Below is a small trained network, with its code and all its weights. Each question gives an input and a class and asks what happens when units are switched off, that is, made to give their printed mean instead of their output.

import numpy as np


def w(rows, s, z=0):
    codes = np.array(rows[::2]) - 128.0
    scale = np.full(codes.shape[1], s)
    scale[-1] = z or s
    return codes * scale


def norm(h):
    return h / np.sqrt((h * h).mean(-1, keepdims=True) + 1e-5)


def f(y):
    return y / 2 * (1 + np.tanh(0.7978845608 * (y + 0.044715 * y**3)))


def log_softmax(a):
    a = a - a.max(-1, keepdims=True)
    return a - np.log(np.exp(a).sum(-1, keepdims=True))


def net(x, mask):
    res = np.array(x, float).reshape(1, 8) / 4 @ E
    u = 0
    for l in range(2):
        y = f(norm(res) @ A[l][:, :-1].T + A[l][:, -1])
        res = res + np.where(mask[u : u + 16], y, B[l][:, -1]) @ B[l][:, :-1]
        u += 16
    return log_softmax(norm(res)[-1] @ U[:, :-1].T + U[:, -1])


A, B = {}, {}
E = w([
[15,131,123,25,97,102,63,98,134],'x0',
[122,181,65,138,135,197,154,71,217],'x1',
[253,60,120,31,77,124,134,42,120],'x2',
[87,73,139,123,182,148,189,87,106],'x3',
[164,177,143,130,219,114,66,81,98],'x4',
[126,129,133,128,126,128,128,130,130],'x5',
[128,125,123,130,128,124,128,128,128],'x6',
[132,157,114,91,164,20,197,139,168],'x7',
],0.008)
A[0] = w([
[81,74,119,136,176,151,197,71,78,18],'0.n1',
[136,130,154,121,95,231,88,113,97,30],'0.n2',
[168,182,119,139,191,99,47,92,120,79],'0.n3',
[59,65,113,130,187,148,191,50,87,37],'0.n4',
[83,68,129,114,198,159,194,94,85,111],'0.n5',
[161,198,145,145,191,113,59,58,110,38],'0.n6',
[139,158,122,121,177,140,111,107,116,43],'0.n7',
[181,230,75,141,27,87,46,177,135,43],'0.n8',
[139,149,124,118,170,129,102,124,135,36],'0.n9',
[152,159,108,71,158,59,175,152,166,2],'0.n10',
[126,158,33,124,138,179,135,92,198,53],'0.n11',
[126,117,142,156,101,188,78,105,103,35],'0.n12',
[116,112,86,140,2,127,158,197,183,56],'0.n13',
[125,172,142,96,158,93,176,150,167,38],'0.n14',
[68,110,122,89,111,92,80,78,128,100],'0.n15',
[47,132,115,59,110,108,77,77,138,20],'0.n16',
],0.0082,0.0078)
B[0] = w([
[162,97,159,125,146,140,131,157,200,131],'0.n1',
[106,92,93,169,130,124,91,125,147,173],'0.n2',
[80,76,147,91,176,155,181,108,107,236],'0.n3',
[147,111,183,112,157,131,94,169,201,175],'0.n4',
[152,137,169,117,100,123,78,160,188,253],'0.n5',
[94,91,139,100,192,152,164,97,95,207],'0.n6',
[140,100,156,133,149,138,171,115,115,89],'0.n7',
[150,76,213,121,177,148,100,157,245,246],'0.n8',
[145,102,135,126,143,146,166,118,129,73],'0.n9',
[121,113,108,163,146,84,124,125,162,130],'0.n10',
[119,172,223,159,83,102,147,78,97,203],'0.n11',
[124,100,101,150,123,126,108,127,134,138],'0.n12',
[88,76,153,82,223,164,182,90,89,248],'0.n13',
[125,103,112,145,129,102,109,113,130,113],'0.n14',
[163,178,97,105,105,155,135,181,114,234],'0.n15',
[127,189,95,67,104,153,113,155,113,204],'0.n16',
],0.012,0.0022)
A[1] = w([
[183,89,93,88,98,141,123,43,113,79],'1.n1',
[212,133,108,202,178,184,179,170,122,79],'1.n2',
[80,40,118,121,51,167,236,161,147,71],'1.n3',
[193,102,63,83,59,89,128,30,109,45],'1.n4',
[27,186,107,191,161,132,113,160,144,57],'1.n5',
[102,193,106,129,95,150,145,37,165,66],'1.n6',
[151,124,164,161,169,105,191,116,135,62],'1.n7',
[113,192,133,149,101,166,166,37,177,65],'1.n8',
[193,102,162,67,92,114,101,64,179,86],'1.n9',
[133,91,148,98,128,95,129,187,58,73],'1.n10',
[111,154,63,110,167,2,197,142,179,89],'1.n11',
[131,105,177,130,74,45,82,172,17,2],'1.n12',
[62,175,138,188,142,106,103,152,134,57],'1.n13',
[96,81,90,200,102,222,50,138,91,78],'1.n14',
[233,121,133,191,143,143,191,144,98,99],'1.n15',
[142,83,190,105,115,59,85,188,67,42],'1.n16',
],0.0089,0.0068)
B[1] = w([
[122,132,101,171,180,109,152,198,105,206],'1.n1',
[82,155,106,20,87,142,95,147,140,238],'1.n2',
[127,136,151,89,246,123,100,80,79,224],'1.n3',
[148,134,79,210,148,134,163,184,96,193],'1.n4',
[237,85,79,153,138,135,190,195,94,245],'1.n5',
[127,163,189,159,88,127,138,113,112,155],'1.n6',
[98,131,116,122,97,126,93,121,117,170],'1.n7',
[118,140,200,161,103,66,116,123,104,178],'1.n8',
[124,117,107,202,151,145,174,206,142,234],'1.n9',
[114,167,143,159,126,145,152,85,144,162],'1.n10',
[140,61,98,146,77,149,30,46,135,218],'1.n11',
[119,186,174,175,112,139,171,88,146,167],'1.n12',
[196,104,94,131,122,152,178,159,121,184],'1.n13',
[145,99,95,122,108,27,99,50,174,253],'1.n14',
[52,190,108,47,79,139,93,143,139,244],'1.n15',
[124,168,170,169,102,156,159,88,160,186],'1.n16',
],0.011,0.0037)
U = w([
[192,121,50,195,158,137,191,223,76,254],'0',
[77,216,75,19,60,154,90,157,111,111],'1',
[149,92,219,120,168,153,97,172,251,185],'2',
[80,100,145,83,238,143,158,47,48,52],'3',
[113,204,224,210,68,113,172,57,115,104],'4',
[140,59,51,179,89,78,51,40,150,39],'5',
],0.015,0.00077)

Each question gives the input, the list of numbers given to net, and the class t.
The units are the neurons (one row each of A and B). Each row of codes is followed by its name. A weight is (code - 128) times the scale printed after its matrix; where a second scale follows, it is the last column's (A, B and U).
mask holds one flag per neuron, layer by layer. A switched-off neuron (its flag False) gives its mean, the last column of its row in B, instead of its output. The means were averaged over made-up inputs and are rounded, as every weight is.
A unit's drop is (log p(t) with every unit on - log p(t) with that unit switched off) / (log p(t) with every unit on - log p(t) with every unit switched off).
The circuit of an input: a set's keep is (log p(t) with only the set's units on - log p(t) with every unit switched off) / (log p(t) with every unit on - log p(t) with every unit switched off). Starting from the 12 units with the biggest drops (on a tie, the unit counted first), units are removed one at a time, each time the one whose removal leaves the highest keep (on an exact tie, the one counted first), for as long as the keep stays at least 0.8.
units of the circuit, in order: the units of the circuit, biggest drop first
unit that matters most: the unit with the biggest drop
k most important neurons: the k neurons with the biggest drops, biggest first
top k neurons in layer l: the k neurons of layer l with the biggest drops, biggest first
input [-2,7,3,6,-6,0,2,4], class 4: 2 most important neurons -> (0.n11; 1.n8)
input [4,8,2,-6,-6,-7,2,1], class 4: unit that matters most -> 0.n11
input [4,5,6,5,6,2,-4,-8], class 5: units of the circuit, in order -> (0.n2; 1.n14)
input [-3,0,3,0,5,-4,7,-4], class 3: 2 most important neurons -> (0.n6; 0.n3)
input [-7,-8,-1,-5,8,2,0,-7], class 3: 2 most important neurons -> (0.n3; 0.n6)
input [-7,3,0,0,-8,2,-8,1], class 3: 2 most important neurons -> (0.n13; 1.n3)
input [-2,8,7,8,5,8,5,4], class 2: 4 most important neurons -> (0.n4; 0.n5; 0.n1; 1.n9)
input [3,2,2,7,4,-7,4,-7], class 2: 2 most important neurons -> (0.n4; 0.n5)
input [-4,-1,-3,-5,5,-5,5,-3], class 2: top 2 neurons in layer 0 -> (0.n8; 0.n13)
input [2,8,-8,2,4,0,-3,3], class 0: top 2 neurons in layer 1 -> (1.n5; 1.n13)
input [-4,-4,-4,-5,-7,5,7,-6], class 3: units of the circuit, in order -> (0.n13; 1.n3)
input [0,-4,6,-2,-5,6,6,7], class 5: 2 most important neurons -> (1.n11; 0.n10)
input [-4,5,4,-5,7,-2,7,-6], class 3: top 2 neurons in layer 0 -> (0.n6; 0.n3)
input [0,3,-3,-6,-8,0,1,-8], class 3: unit that matters most -> 0.n13
input [2,-7,6,2,-5,1,0,-6], class 4: units of the circuit, in order -> (1.n12; 1.n16)
input [6,1,-8,8,-8,-4,-2,3], class 0: 2 most important neurons -> (1.n5; 0.n8)
input [1,5,8,3,-3,5,-5,-7], class 0: top 3 neurons in layer 1 -> (1.n4; 1.n1; 1.n9)
input [-1,7,-4,-1,1,-4,-6,-8], class 5: 3 most important neurons -> (1.n14; 0.n2; 0.n12)
input [-4,-4,2,7,3,6,8,6], class 2: top 2 neurons in layer 0 -> (0.n5; 0.n4)
input [4,-5,-1,-2,4,5,7,2], class 4: units of the circuit, in order -> (1.n16)
input [-7,4,6,-5,-3,5,3,-1], class 1: top 2 neurons in layer 1 -> (1.n15; 1.n2)
input [-2,6,0,6,-6,8,-6,7], class 5: top 2 neurons in layer 1 -> (1.n11; 1.n7)
input [4,-8,2,3,-8,7,0,1], class 3: 3 most important neurons -> (1.n3; 0.n13; 0.n11)
input [-7,-4,-6,1,4,-6,2,-5], class 1: top 2 neurons in layer 1 -> (1.n2; 1.n15)
input [-1,4,8,-6,5,3,6,7], class 0: 2 most important neurons -> (1.n9; 1.n4)
input [4,-5,7,-8,6,8,-3,-7], class 2: 2 most important neurons -> (0.n8; 1.n5)
input [0,-3,3,6,-5,-6,0,3], class 2: units of the circuit, in order -> (0.n5)
input [-3,-3,-2,0,3,6,5,-2], class 1: top 2 neurons in layer 0 -> (0.n13; 0.n11)
input [5,-5,-2,8,-8,-7,-6,-2], class 2: 3 most important neurons -> (0.n5; 0.n4; 0.n1)
